Look-ups in named tables: a row name and a column name give one cell, copied from the table.

Table nuf
|  | femi | lide | dulafo | zura | datal | zuz |
|---|---|---|---|---|---|---|
| fopek | 111 | 32 | 191 | 182 | 127 | 83 |
| lazata | 90 | 40 | 137 | 174 | 155 | 150 |
| latar | 138 | 113 | 197 | 165 | 121 | 186 |

latar, zura -> 165
lazata, zura -> 174
latar, lide -> 113
fopek, dulafo -> 191
latar, datal -> 121
lazata, femi -> 90
fopek, lide -> 32
lazata, zuz -> 150
fopek, femi -> 111
latar, zuz -> 186
lazata, datal -> 155
latar, dulafo -> 197

lep:
fields: lib, zefur, ped, peme, gutida, nular
nuta: [-12.00, -56.50, -24.29, -51.89, -55.25, -33.43]
vetaka: [-37.52, -54.35, -14.39, -35.06, -67.65, -52.87]
nimaf: [-79.98, -39.46, -12.28, 15.53, -70.49, -13.20]
bikabag: [-72.75, -41.29, 8.60, 1.82, -24.63, 10.54]
zaf: [-70.77, -50.62, -18.77, 26.29, -61.30, -0.30]
bes: [-39.30, -44.60, -1.79, 21.77, -34.76, 27.10]
palano: [-79.27, -50.02, -1.05, 63.99, -24.86, 5.68]
koza: [-87.98, -22.71, -10.24, 52.01, -47.07, 58.60]
fikived: [-90.20, -27.16, 34.97, 66.96, -27.43, 53.72]
rofi: [-40.07, -30.11, -9.76, 79.78, -55.64, 55.52]

koza, gutida => -47.07
koza, lib => -87.98
nuta, nular => -33.43
nuta, peme => -51.89
rofi, gutida => -55.64
bes, ped => -1.79
rofi, nular => 55.52
fikived, peme => 66.96
nuta, ped => -24.29
fikived, gutida => -27.43
rofi, zefur => -30.11

teti:
cols = gim, dolipur, bebikap, pifeme, kosume, beb, zomoz
tus: [0.56, 0.54, 0.60, 0.53, 0.54, 0.58, 0.55]
dov: [0.63, 0.28, 0.85, 0.17, 0.21, 0.65, 0.45]
lida: [0.53, 0.88, 0.29, 0.99, 0.95, 0.49, 0.71]
kopil: [0.53, 0.83, 0.34, 0.92, 0.88, 0.51, 0.68]
memogot: [0.59, 0.39, 0.75, 0.33, 0.35, 0.61, 0.49]
dil: [0.53, 0.84, 0.32, 0.94, 0.90, 0.51, 0.70]

What is the gim of dov in teti? 0.63
What is the beb of dov in teti? 0.65
What is the dolipur of dil in teti? 0.84
What is the dolipur of kopil in teti? 0.83
What is the bebikap of lida in teti? 0.29
What is the dolipur of memogot in teti? 0.39
What is the zomoz of memogot in teti? 0.49
What is the zomoz of lida in teti? 0.71
What is the zomoz of dov in teti? 0.45

redaz.csv
,renat,dem,tise
pigogo,200,65,202
deg,125,230,104
pagafak,152,159,141
tulu,199,82,127
ladifa,146,37,104
vus,132,162,169
poza,121,204,121
vub,146,98,125
tokeb,125,122,114
pugodi,199,137,145
zos,140,130,141

dem of pigogo = 65
dem of tulu = 82
renat of ladifa = 146
tise of tulu = 127
tise of tokeb = 114
dem of ladifa = 37
dem of poza = 204
dem of zos = 130
renat of tokeb = 125
dem of pugodi = 137
dem of pagafak = 159
tise of vub = 125
dem of vub = 98
renat of pigogo = 200
renat of vus = 132
Row with the largest tise: pigogo

lipoba
         kif  babepi  radofik  bib  bulidid
vema     141     107      165  111      226
sivonu   141     112      163  127      218
givatu   183     116      173  147      212
relu     221     113      168  207       56
fon      154     117      171  123      224
deser    105     110      158   91      239
povup    125     140      158   80      176
ful       65     131      186   77      182
fefu     120     144      172   67      141
vekavif  105      86      174  153       87

deser, kif => 105
ful, kif => 65
givatu, babepi => 116
fefu, kif => 120
povup, radofik => 158
ful, bulidid => 182
relu, bib => 207
vema, babepi => 107
fefu, bulidid => 141
vema, bulidid => 226
fon, bulidid => 224
povup, bulidid => 176
givatu, kif => 183
fefu, bib => 67
vema, radofik => 165
povup, bib => 80
vekavif, babepi => 86
sivonu, babepi => 112
povup, kif => 125

Table dol
	sol	gotako	zezoli	gozibuz	lek
kob	-26	-43	29	-77	-9
fisak	-19	-42	31	-60	2
gidu	-7	-43	15	-61	-4
rar	5	-41	9	-45	-12
kug	18	-34	6	-38	-10
sor	30	-28	7	-34	-15
zan	43	-29	8	-16	-12
pezog	52	-26	-13	-7	-14
fitidef	58	-19	-22	0	-22
pud	53	-12	-33	2	-32
dalapa	76	-19	-36	24	-39

gozibuz of rar is -45
gotako of gidu is -43
lek of zan is -12
zezoli of fitidef is -22
lek of kob is -9
zezoli of gidu is 15
zezoli of kug is 6
gotako of pezog is -26
zezoli of fisak is 31
lek of rar is -12
Row with the largest gotako: pud

Table duzag
|  | gub | zib | lup | vak | ket | borin | lifa | gekilov | zuk | vori |
|---|---|---|---|---|---|---|---|---|---|---|
| fisofe | 15 | 78 | -83 | 67 | -74 | -16 | 14 | 21 | -70 | 21 |
| mubu | 47 | 1 | -21 | -78 | -8 | 80 | -54 | -80 | -66 | 11 |
| tik | 71 | 74 | 28 | -48 | -94 | -7 | 66 | -10 | 56 | -76 |
| firo | -11 | -76 | -41 | 48 | 8 | -18 | -10 | 58 | 36 | 47 |
| samete | 38 | 35 | 9 | -26 | 47 | -16 | -21 | 34 | 43 | -45 |
| vuleku | 78 | 28 | 10 | -8 | 49 | 44 | 41 | 38 | -64 | -50 |
| zed | -93 | -56 | -45 | -7 | 34 | -94 | -60 | -87 | 49 | -77 |
| runas | -73 | -1 | 0 | -15 | 27 | 40 | -80 | 2 | -66 | -18 |
| lipa | 54 | 48 | 64 | -2 | -90 | -50 | -9 | 50 | -52 | -68 |

runas, vak => -15
runas, ket => 27
samete, zib => 35
mubu, vak => -78
tik, gub => 71
runas, borin => 40
tik, lup => 28
samete, vak => -26
Which row has the largest zib? fisofe

